Below are the code and all the weights of a small trained network. Each question names an input and a class and asks about switching units off, where a switched-off unit gives its printed mean instead of its output.

import numpy as np


def w(rows, s, z=0):
    codes = np.array(rows[::2]) - 128.0
    scale = np.full(codes.shape[1], s)
    scale[-1] = z or s
    return codes * scale


def norm(h):
    return h / np.sqrt((h * h).mean(-1, keepdims=True) + 1e-5)


def f(y):
    return np.maximum(y, 0)


def log_softmax(a):
    a = a - a.max(-1, keepdims=True)
    return a - np.log(np.exp(a).sum(-1, keepdims=True))


def net(x, mask):
    res = np.array(x, float).reshape(1, 8) / 4 @ E
    u = 0
    for l in range(2):
        y = f(norm(res) @ A[l][:, :-1].T + A[l][:, -1])
        res = res + np.where(mask[u : u + 9], y, B[l][:, -1]) @ B[l][:, :-1]
        u += 9
    return log_softmax(norm(res)[-1] @ U[:, :-1].T + U[:, -1])


A, B = {}, {}
E = w([
[126,104,114,148,120,108,152,139,124],'x0',
[130,147,89,137,92,255,205,191,66],'x1',
[126,119,130,114,148,134,122,115,115],'x2',
[135,108,117,123,133,115,147,123,120],'x3',
[152,156,80,189,237,152,176,140,245],'x4',
[118,149,141,134,124,142,107,134,136],'x5',
[112,229,155,137,211,51,211,100,51],'x6',
[123,122,126,137,131,128,127,128,123],'x7',
],0.0079)
A[0] = w([
[151,115,106,112,107,105,158,140,124,180],'L0N0',
[139,47,85,112,93,154,63,135,189,217],'L0N1',
[134,79,98,129,83,240,147,142,135,106],'L0N2',
[133,173,74,125,116,233,197,160,55,4],'L0N3',
[107,81,128,107,44,186,114,145,48,147],'L0N4',
[128,122,103,130,97,253,190,130,100,90],'L0N5',
[134,134,126,145,158,149,156,117,184,142],'L0N6',
[129,167,168,137,153,106,162,140,97,161],'L0N7',
[129,163,163,100,55,65,107,115,33,95],'L0N8',
],0.011,0.0034)
B[0] = w([
[134,168,181,93,162,192,31,108,122,149],'L0N0',
[129,153,210,196,137,164,222,115,121,247],'L0N1',
[129,85,88,46,170,80,59,149,144,222],'L0N2',
[134,108,250,200,146,201,175,68,135,212],'L0N3',
[147,194,112,81,88,131,161,104,116,228],'L0N4',
[125,144,49,117,97,73,112,197,141,217],'L0N5',
[98,102,97,97,166,179,140,110,124,177],'L0N6',
[131,105,122,141,114,50,104,72,193,176],'L0N7',
[55,4,118,159,151,105,77,148,79,209],'L0N8',
],0.012)
A[1] = w([
[159,107,62,43,144,150,87,193,129,75],'L1N0',
[205,186,66,64,54,112,73,145,85,3],'L1N1',
[130,105,182,153,82,107,107,109,69,64],'L1N2',
[119,125,148,126,114,153,202,101,128,114],'L1N3',
[88,75,229,124,41,145,112,127,8,63],'L1N4',
[82,153,175,91,142,78,189,114,102,181],'L1N5',
[106,156,22,107,167,67,66,108,129,98],'L1N6',
[95,75,98,40,30,91,50,115,38,138],'L1N7',
[164,196,210,82,21,82,160,107,82,112],'L1N8',
],0.013,0.0034)
B[1] = w([
[146,115,92,181,61,89,126,202,176,173],'L1N0',
[185,109,81,178,184,166,141,102,4,162],'L1N1',
[105,102,108,43,107,166,53,115,165,187],'L1N2',
[119,139,152,144,174,111,81,89,122,183],'L1N3',
[161,208,121,34,44,117,245,125,150,251],'L1N4',
[144,113,105,126,119,203,132,150,154,190],'L1N5',
[124,191,139,109,101,102,159,182,58,163],'L1N6',
[124,94,148,238,217,127,64,127,134,238],'L1N7',
[102,90,104,81,83,103,102,86,83,191],'L1N8',
],0.021,0.014)
U = w([
[109,131,175,19,43,165,140,34,136,201],'0',
[120,148,205,195,225,196,158,69,182,209],'1',
[53,105,162,128,163,59,23,137,66,71],'2',
[107,250,134,120,171,75,203,181,75,62],'3',
[182,85,43,146,58,131,105,135,13,4],'4',
[160,111,88,187,106,150,162,219,202,94],'5',
],0.014,0.0022)

Each question gives the input, the list of numbers given to net, and the class t.
The units are the neurons (one row each of A and B). Each row of codes is followed by its name. A weight is (code - 128) times the scale printed after its matrix; where a second scale follows, it is the last column's (A, B and U).
mask holds one flag per neuron, layer by layer. A switched-off neuron (its flag False) gives its mean, the last column of its row in B, instead of its output. The means were averaged over made-up inputs and are rounded, as every weight is.
A unit's drop is (log p(t) with every unit on - log p(t) with that unit switched off) / (log p(t) with every unit on - log p(t) with every unit switched off).
The circuit of an input: a set's keep is (log p(t) with only the set's units on - log p(t) with every unit switched off) / (log p(t) with every unit on - log p(t) with every unit switched off). Starting from the 12 units with the biggest drops (on a tie, the unit counted first), units are removed one at a time, each time the one whose removal leaves the highest keep (on an exact tie, the one counted first), for as long as the keep stays at least 0.8.
circuit, biggest first: the units of the circuit, biggest drop first
k most important neurons: the k neurons with the biggest drops, biggest first
k most important neurons of layer l: the k neurons of layer l with the biggest drops, biggest first
drop of u: that unit's drop, to one decimal
input [-8,4,-5,3,1,-8,3,4], class 1: circuit, biggest first : L0N3
input [-8,5,-2,4,-5,-1,-1,3], class 4: 3 most important neurons : L0N5, L0N4, L0N1
input [0,0,5,7,3,5,2,3], class 3: circuit, biggest first : L0N3, L1N6
input [-5,-1,1,3,-6,2,7,-3], class 2: 3 most important neurons : L0N1, L0N3, L1N7
input [8,-8,-3,-1,1,4,3,7], class 3: 4 most important neurons of layer 0 : L0N1, L0N3, L0N8, L0N2
input [-3,-5,-4,2,8,5,3,-1], class 3: 4 most important neurons : L0N3, L0N1, L1N6, L1N7
input [-1,-3,0,5,-5,4,5,8], class 2: 2 most important neurons : L0N1, L1N7
input [-7,-8,8,-7,0,7,4,2], class 2: 4 most important neurons : L1N4, L0N1, L0N3, L0N5
input [-6,7,-3,-2,0,6,-7,-2], class 4: 3 most important neurons of layer 0 : L0N5, L0N2, L0N4
input [1,6,-6,0,0,-1,4,-6], class 0: 2 most important neurons : L0N3, L1N7
input [-8,-5,5,-8,-7,-5,1,-1], class 2: 2 most important neurons : L0N1, L0N3
input [-3,-5,6,8,4,-5,0,1], class 1: 3 most important neurons : L0N5, L0N2, L1N4
input [8,-6,3,0,-7,1,4,-4], class 2: 4 most important neurons : L0N1, L1N7, L0N3, L0N8
input [-1,-7,-1,6,6,-1,4,6], class 3: circuit, biggest first : L1N6
input [-4,6,-1,1,-2,-1,-8,-5], class 4: 3 most important neurons : L0N5, L0N4, L0N2
input [0,-5,-3,-4,6,-7,4,5], class 3: 3 most important neurons : L0N3, L0N1, L1N6
input [0,6,8,-8,1,0,1,4], class 1: 3 most important neurons : L0N3, L0N8, L1N4
input [-3,-4,-7,-4,-6,3,8,6], class 2: 3 most important neurons of layer 0 : L0N1, L0N3, L0N8
input [3,6,4,-6,6,-4,2,5], class 1: drop of L1N4 : 0.6
input [5,-2,2,2,6,-5,-5,5], class 1: circuit, biggest first : L0N1
input [-7,1,-7,4,0,-7,5,4], class 0: drop of L0N2 : 0.9
input [0,2,4,4,7,1,7,7], class 1: drop of L1N4 : 0.3
input [-3,-7,-5,-8,1,-1,-5,5], class 1: 2 most important neurons of layer 0 : L0N4, L0N8
